Here is a tiny trained network, its code and every weight. The questions are about switching its units off for an input and a class, where a switched-off unit gives its printed mean instead of its output.

import numpy as np


def w(rows, s, z=0):
    codes = np.array(rows[::2]) - 128.0
    scale = np.full(codes.shape[1], s)
    scale[-1] = z or s
    return codes * scale


def f(y):
    return y / 2 * (1 + np.tanh(0.7978845608 * (y + 0.044715 * y**3)))


def log_softmax(a):
    a = a - a.max(-1, keepdims=True)
    return a - np.log(np.exp(a).sum(-1, keepdims=True))


def net(x, mask):
    res = np.array(x, float).reshape(1, 7) / 4 @ E
    y = f(res @ A[0][:, :-1].T + A[0][:, -1])
    res = res + np.where(mask, y, B[0][:, -1]) @ B[0][:, :-1]
    return log_softmax(res[-1] @ U[:, :-1].T + U[:, -1])


A, B = {}, {}
E = w([
[142,72,146,129,7,122,123,133,165],'x0',
[107,28,167,110,173,206,162,116,136],'x1',
[80,194,215,130,91,208,148,115,118],'x2',
[128,128,129,128,128,127,129,128,128],'x3',
[128,128,129,128,128,127,128,130,129],'x4',
[128,128,127,128,128,129,127,128,128],'x5',
[128,128,129,128,128,127,129,129,128],'x6',
],0.014)
A[0] = w([
[125,46,158,118,176,147,149,116,149,67],'n1',
[140,154,119,126,226,142,126,119,101,16],'n2',
[103,156,100,104,205,114,131,114,136,57],'n3',
[125,120,107,122,136,114,141,121,140,81],'n4',
[124,22,133,118,171,190,117,136,98,47],'n5',
[139,53,116,111,28,92,133,105,143,29],'n6',
[131,136,116,130,186,133,127,136,119,48],'n7',
[105,220,233,117,102,250,140,120,116,70],'n8',
[146,162,145,111,127,93,136,159,135,24],'n9',
[124,73,131,141,68,134,150,125,120,25],'n10',
[103,101,133,125,134,84,133,108,122,67],'n11',
[112,132,136,136,163,105,137,125,111,71],'n12',
[131,153,110,130,239,142,129,137,118,6],'n13',
[157,42,58,107,175,76,103,143,127,76],'n14',
[139,157,116,106,114,107,115,127,121,54],'n15',
[128,20,137,122,184,197,133,131,138,58],'n16',
[133,57,128,127,48,128,104,158,111,1],'n17',
[132,181,82,136,95,72,125,126,105,37],'n18',
[118,92,141,149,142,145,130,117,110,56],'n19',
[110,160,80,132,91,88,106,148,86,47],'n20',
[148,223,79,126,100,68,117,108,158,40],'n21',
[138,17,42,135,177,31,133,123,127,90],'n22',
],0.022,0.0053)
B[0] = w([
[126,212,129,114,127,129,127,126,99,184],'n1',
[139,112,129,156,125,130,126,131,233,179],'n2',
[129,118,125,106,123,138,133,129,204,170],'n3',
[129,114,131,108,120,148,139,114,106,134],'n4',
[126,225,118,147,129,115,120,123,102,194],'n5',
[132,114,127,119,142,142,129,132,255,192],'n6',
[122,117,127,137,133,116,124,125,190,154],'n7',
[132,3,122,128,132,127,128,130,39,252],'n8',
[123,162,116,137,129,106,124,136,123,144],'n9',
[121,122,140,131,127,118,112,125,204,166],'n10',
[125,110,122,125,128,148,121,136,113,134],'n11',
[123,125,136,128,101,127,119,126,166,143],'n12',
[127,119,129,111,124,126,132,128,232,183],'n13',
[131,35,113,137,156,123,122,129,55,190],'n14',
[122,160,120,153,126,108,124,126,125,147],'n15',
[126,241,133,120,132,134,135,129,92,205],'n16',
[128,114,117,133,122,116,139,124,226,176],'n17',
[122,204,120,126,120,117,114,130,102,178],'n18',
[127,160,134,131,110,108,114,135,120,148],'n19',
[142,188,134,117,144,149,141,124,101,168],'n20',
[124,228,141,129,128,138,132,125,96,196],'n21',
[125,15,143,125,109,131,135,129,37,207],'n22',
],0.034,0.04)
U = w([
[192,32,139,96,112,82,90,116,61,165],'0',
[194,221,142,98,116,81,90,108,91,220],'1',
[199,84,145,89,106,84,86,113,253,1],'2',
],0.005,0.003)

Each question gives the input, the list of numbers given to net, and the class t.
The units are the neurons (one row each of A and B). Each row of codes is followed by its name. A weight is (code - 128) times the scale printed after its matrix; where a second scale follows, it is the last column's (A, B and U).
mask holds one flag per neuron, in row order. A switched-off neuron (its flag False) gives its mean, the last column of its row in B, instead of its output. The means were averaged over made-up inputs and are rounded, as every weight is.
A unit's drop is (log p(t) with every unit on - log p(t) with that unit switched off) / (log p(t) with every unit on - log p(t) with every unit switched off).
The circuit of an input: a set's keep is (log p(t) with only the set's units on - log p(t) with every unit switched off) / (log p(t) with every unit on - log p(t) with every unit switched off). Starting from the 12 units with the biggest drops (on a tie, the unit counted first), units are removed one at a time, each time the one whose removal leaves the highest keep (on an exact tie, the one counted first), for as long as the keep stays at least 0.8.
circuit, biggest first: the units of the circuit, biggest drop first
top k neurons: the k neurons with the biggest drops, biggest first
drop when u is switched off: that unit's drop, to one decimal
input [-8,-5,7,5,-5,-6,-2], class 2: top 2 neurons : (n2; n13)
input [7,-5,-2,-7,7,2,-6], class 2: circuit, biggest first : (n6)
input [-2,-4,-4,0,-6,-6,-2], class 0: top 3 neurons : (n22; n16; n14)
input [-1,0,1,3,3,6,-1], class 0: top 3 neurons : (n6; n16; n13)
input [7,7,-3,1,-3,5,-6], class 1: top 3 neurons : (n16; n5; n1)
input [1,6,5,1,-6,-5,3], class 1: top 2 neurons : (n16; n22)
input [7,-1,7,6,3,-4,4], class 0: top 4 neurons : (n8; n13; n2; n3)
input [-8,4,6,-1,-3,2,-3], class 2: top 2 neurons : (n13; n2)
input [-4,-4,-4,-1,5,2,0], class 0: top 2 neurons : (n22; n16)
input [7,4,-6,1,-1,0,8], class 2: top 4 neurons : (n6; n8; n17; n10)
input [8,7,7,0,3,0,5], class 2: top 3 neurons : (n6; n17; n10)
input [-8,3,8,3,4,-8,-7], class 0: top 3 neurons : (n8; n6; n17)
input [-6,8,2,4,-5,3,4], class 1: drop when n16 is switched off : 2.2
input [3,0,-1,7,5,-4,1], class 2: drop when n8 is switched off : 0.5
input [6,-2,7,-3,5,5,-1], class 0: circuit, biggest first : (n8)
input [5,6,0,-7,-8,-3,3], class 1: drop when n16 is switched off : 0.7
